[128 = 0]

z505-z665: [117 124 152 111 185 136 112 102 105 109  91 138 131 103 137 115 110 114
 120 140 128 151 153 159 147 178 105  90 141 134 126 123  83 133 121 119
 144 134 137]
z690-z205: [ 89 135 135 134 159 137 155 102 118 109  92 151 119 109 162 160 101 143
 131 103 119 168 134 119 125 149  90 120 131 163 170 105  83  93 122 100
  68 145 146]
z215-z278: [130 133 146  95 157 155 203 144 197 115 153 109 141 190  99 171 111 141
  68  43 103 184 164 179 112 177 170 110  86 158 158  95 169 167 106 111
 110 107 166]
z448-z123: [131 134 175 112 169 118  88 125 129 116 162 143  88 158 177 140 160 144
 113 115 126 127 173 150 133 110 131 165  91 169  84  95 144  97 172 133
 167  97 197]
z153-z949: [159 161  85 251  68 212 182 113 164 140 189 103 114 177 105  78  78  93
 151  21 176 151 116 156 106 124 252 187  84 176 139 108  50  74 156 148
  85 170 173]
[114 106 126 135 130  97 159 113 158  79  77 182 189 180 100 147 120 108
 156 100 109 111 137  90 100  98 145 127 113 110 174 105 194 131 167  72
 185 163 140]  z505-z665
z718-z280: [106  98 145 130 141 191 124 142 168 130 131 132 141 141 126 180 109 106
 168 102 119 182 158 168 168 143 135 123  80 159 115  81 154 114 105 126
 134 149 114]
z232-z992: [113 139 128 131  74 134 184 132 104 136 161 115  94 110  95 163 113 139
 194 122  93  65 131 166 113 104 112 135 138 150  87 108 141 119 161 142
  98 139 108]
[169  72 150 151 140 162 176  87  90 172 104 106 162 132 102 148 104  97
 147 117 102 178 124 183 119 160  59 218 174 137  69  47  88 107 101 135
 161 155 109]  z232-z992
z516-z535: [215  83 109 180  86 148 140 186 198  38 194 146 181  72 106 131 157  59
 125 195 203 130 223 148 116 143  62 103 119 116 113 161  72 114 194 140
  89 158 208]
[ 59  90 120 163 143 206  76 105 134 185 128  63 119 115 107 106 202  40
 103 118 145 109 107 166 110  96 100 107 134 112 151  62 135  91 108 151
 176 185 152]  z718-z280
z462-z912: [154 149  89 104 115 170 140 144 109 176 154 157 152  90 168 197 116 103
 109  88 184  89 130 140 105 144 155 170 145  93 123 160 158 153 113 151
 119 137 108]
z462-z912: [110  37 110 101 159  72  83  59 113 167 130 100 123 217 181 130 130  78
 168 132 152 148 183 146 116 155  77 140  79 136 117  90 106 123 148  80
 160  85 135]
[ 65 165 167 161 167  75 157 113 165 105 122 157 138 114 148 137 155 143
 171 117  76 170 106 119 147 159 113 123 107  91 146 155 103 139 118 143
 130 142 192]  z462-z912
[133 117 144 101 154 125 157 120  94 139 120 132 169 150 161 140  90 112
 162 119 118 165 141 148  94 121 155 163 104 163 117 125  88 159 131 119
 158 170 129]  z462-z912
z232-z992: [103 118 158 123 130 135 131 112 122 121 125 141 120 102 134 151 145 145
  88  92 120 132 159 111 166 129 137 145 105  83 134 112 126 131 131 130
 126 104 140]
[129 148  85 194 122 130 137  92 144 103 129  95  87 137 143  87 112 129
 153  86 131 123 141 122 112 132 142 156 103 135 117 131 109 107 151 158
  98 120 125]  z153-z949
[ 89 113 101 130  99 136  92 178 162 149 167 159 156 154  93  85 165 100
  79 138 120 141 216  85 115 179 118 110 130  92 170 158 123 142 167  78
 144 101 113]  z516-z535
[106 105  86 120 113 152 129 143 125 158 120 136 120 154 139 100 164 111
 120 115 166 140 119 188  91 218 127 101 162  97  94 156 123 177 102 143
 122 121  96]  z505-z665
[112 110 124 168 132 149 121 119  93 122 112 112 115 109 142 191 115 142
  95 129 129  90 148 110 152  89 107 111 109 157 151 174 137 118 109 100
 124 121  96]  z516-z535
[137 151 153 150 134 163 110 172 133 109  69 168 138 109 100 184 121 131
 125 114 112 112  86 122 168 165 136  93 123  71 116  94 157 139 124 164
  96  95 136]  z462-z912
z690-z205: [149 128 140 152 132 166 151 138 131 136 145  72 129 121 114 103 149  93
 156  94 129 129 184 149 101 132 159 159 155  85  70 134 109 120 153 162
 103 131  99]
[123 178 148 161 166 196 100 116  79 129 128  60  70 158 221 145 113 117
 153 124 134 153 110 117 135 104  90 109 168 163 148 140 155 126  83 131
 139  87  97]  z516-z535
z516-z535: [122  87 128 161 116 139 118 121  93 154 108 127 107 136 131 132 135 159
 121 115 112 111  93 161 137 114 134 126 118 132 107 101 131 137 111  95
 116 110 125]
z451-z342: [ 88 138 109 199 182 120 214 126  63  99 129  60 160 140  79  74 191 146
 161  89 100 127 127 180 127 156 170 135 138 114 168 182  91 137 141 163
 171 181 101]
z606-z85: [144 174 145 102 112  50 163 174 177  88  86 183  79  81 142 127 152 149
 164 203 212 119 127 134 123 127 115 119  92 167 153 134 180  91 150 146
 119  83 110]
[152 100 182 169 135 118 131 118 197 118 120 116 187 130 135 162 137 131
 158 156 127 154 140 122 117  76 131 148 142 152 183 125 140 117 136  95
 166 117 159]  z505-z665
[128  80 111  80 107 106 145 147 120 160 115 157 143 126 114 107 132 167
 125  98  94 110 149 128 126 143 153 152 131 166 144 110 146 146 114 162
  88 121 115]  z516-z535
[141 162 105 193 125  83  86  85 112 189 143 119 100  87 135  93 130 135
 166 159 161  89 114 118 107  96 136 124 157  81 127 144 109  96 112 156
 123 137 136]  z215-z278
[109 120 121 117 106 136 115 120 124 103 135 160 123 140 102 102 170 133
 155 146 139 147 100 112 154 149 120 151  66 144 149 103 125 118  86 167
 196 142  96]  z718-z280
[144  91 131  92 132 129  95 142 157 147  98 145 125  89 159 135 141 145
 114 161 177 157 116 107 128 130 122 123 141 156 122 109 114 134 127 117
 120  97 141]  z451-z342
[121 117 137 119 114 145 136 122 126 141 108 104 115 122 180 125 124 162
 119  84  88 125 129 127 116 121 127 149 127 126 142 102 117 141 140 154
 136 129 154]  z448-z123
[132 150 164 165  99  91 138 146 113 152 153 142 112 119  80 122 153 216
 148 151 105 130 119 118 112 135 147 173 145 175 118 137 124  52  84 185
 108 137 102]  z232-z992
z606-z85: [115 115 136 187 175 107 161 142 143 116 108 204 115 138 151 161 137 151
 152 142 148 169 113 135 151  86  88 176 166 144  90 136 143  92 119 121
  98 126 122]
z718-z280: [ 91 121 179 177 189 114 105 121  80 152 117 105 136  92 179 123 110 124
 124 124 120 151 100 189 137  97 145 145 170 126 165 141 116 118 163 132
 108 149 101]
[116 149 104 127 141 132 188 125 136 169 133 167 109 146  83 148 111 153
 115 119 139 108  92 104 127 160 134 136 134 131 195 128 143 129 114 109
 124 134 142]  z690-z205
[ 96 150 139 153 126 123 176 148  74 139 127 116 164  90 109 171 111 121
  95 120 175 118 118 103 186 147 101  93 165 155 162 103 113 113 198  78
 202 132 147]  z690-z205
[127 112 138  89  67 118 147 154 104 159 155  80 174 145 110 139 154  85
 133 132 175  93 131 154  93 131 181 109 120 101 166 127 140 148 149 144
 126 142 145]  z606-z85
[ 95 102  95 112 154 112 170  52 132 110 104 154 133 105 155 139 146 125
  83  67  65 104  65 127 134 139 122 138  73 171 180  92 137 129 136  81
 116 174 139]  z606-z85
[166  97 111 127 122  60 158  54  78 113 113 148 112 161 150 158  92 172
 128 123  99  97  81  99 140  62  97 104 140 131  99  73 133 111 112 139
  75 147 116]  z516-z535
[ 97 180 102 144 110 138  99 108 109 131 132 122 133 146 132 120  98 128
 127  93 129  66 154 109 117 130  82 135 148 115 127 122 149 150 147 122
 133 133 174]  z451-z342
[124 132  91 178  99 143 119  95 157 113 134 128 112 155 112 115 117 129
 131 100 128 148 128 150 110 136 164 147 128 110 168  97  94 140 152 130
  98 121 131]  z153-z949
z215-z278: [144 149 131  86 129 116 159 170 135  87  92 166 117 129 130 155 170 161
 128 110 108 163 148 175 136 129 122 122 142 120 119 126 141 141 139 119
 127 131 177]
z153-z949: [149 166 101 139  88 135 178 122 128 135 173 112  94 136 131 105 120 136
 154  46 174 170  88 172 140 136 181 167 114 171 153  81  85 102 125 125
 101 132 144]
[142  22  99  41  64  29 181 146 126 184 107 169 211 134  59  82 167 214
 120  95  53  57 148  84 120  92 179 153 118 101  82  37 116 202 121 227
  76 164 158]  z516-z535
[152 160  62 201 134 123 135 120 137 110 145 116 105 137  72  67 113 137
 149  52 136 157 129 156 144 146 173 132 110 173 128 132 112  78 115 134
  92 126 140]  z153-z949
[127 103 134 158 151  71 125  94  83 108 151 120 129 190 133 103 156 117
 113 137  95 132 123 105 115 128 108 148 125 159 153 157  93  84  96 122
 154 149 152]  z462-z912
[ 95 180 116 148 140 165 171 136 149 141  96 141 153 117 138 155 146 123
 189 112 122  79 104 107 179 112 116  64 135  56 124 120 129 175  88 141
 142 162 174]  z462-z912
[142 153 156 136 124 159 109 142 150 135 161 139 126 116 129 108 177 141
 101 141 136 163 165 117 111 114 126 104 128 120 105 131 160 135 108 176
 149 148 133]  z232-z992
[173  82 137  98 159 145  93 121 201 118 120 141 156 136 142 163 140 127
 130 191 144 129 157 125 154 146 135 147 112 138 131 163 127  81 124 126
  92 113 166]  z451-z342
[108 162 132 154 133  94 145 124 131  82 151 142 128  88 121  83 135  83
 122 144 122 120 149 137  98 128 145 139 128 138  87 112 118 108 168 109
 124 119 109]  z232-z992
[138 136 140 163 128 114 188 130  96 105 100 108 124 145 106 103 176 126
 122 136 115 144 118 141 115 129 131 125  91 139 123 148 112 107 135 126
 134 158 101]  z451-z342
[ 74 102  74 119 103 116 201  98 142 117 167 170 110 134 143 176 151 155
  97  75 104  63  83 116  99 128 154  99 150 106 152  94 117 188 150  88
 120 156 111]  z606-z85
[ 75 132 162 132 155 176  99 106 121 131 118  80 106 118 168 140  86 128
 168 186  84 104  87 184  94 132 128  75 124 130 153 126  93 148 123  71
 132 191 110]  z606-z85
[102 151 115 134 142 102 142 115 143 125 106 160 151  91 117  87 106 108
 172 166 136 113  89 170 104 116 143 124 116 132 134 130 171 138  82 157
 161 172 151]  z462-z912
[131 135 119 182 106 150 146 150 129 165 153 114 133 127  85 101 112 117
 107 104 128 129 136 121  99 156 115 178 110 144 125 111 167 132 167 125
 157 125 148]  z690-z205
[161 135 137 149  87 124 140 134 118 139 125  83 135 134 143 146 151 120
 130 143 115 144 139 116  79 126 127 107 121 111 132 113 116 120 154 130
  71 107 152]  z718-z280
z451-z342: [106 136 132 212 189 153 191 132  50  94 116  62 100 150  61  45 200 144
 128 128  94 172 133 183 129 158 134 135  99  86 120 134  95 120 136 135
 172 167  45]
z448-z123: [124  98 105  82 147 101 100 128 138  77 115 149 100 139 163 153 121 147
 121 141 149 136 152 107  80  99 130 135 139 107  95 110  96  70 162 112
  87 143 137]
[157 133 142 141 138 152  96 172  64 185 149 130 175 196  93 141 115 104
 138 134 158 187 180 145 161  97 142 177 225 122  60 163  82 123  72 164
 106  91 164]  z606-z85
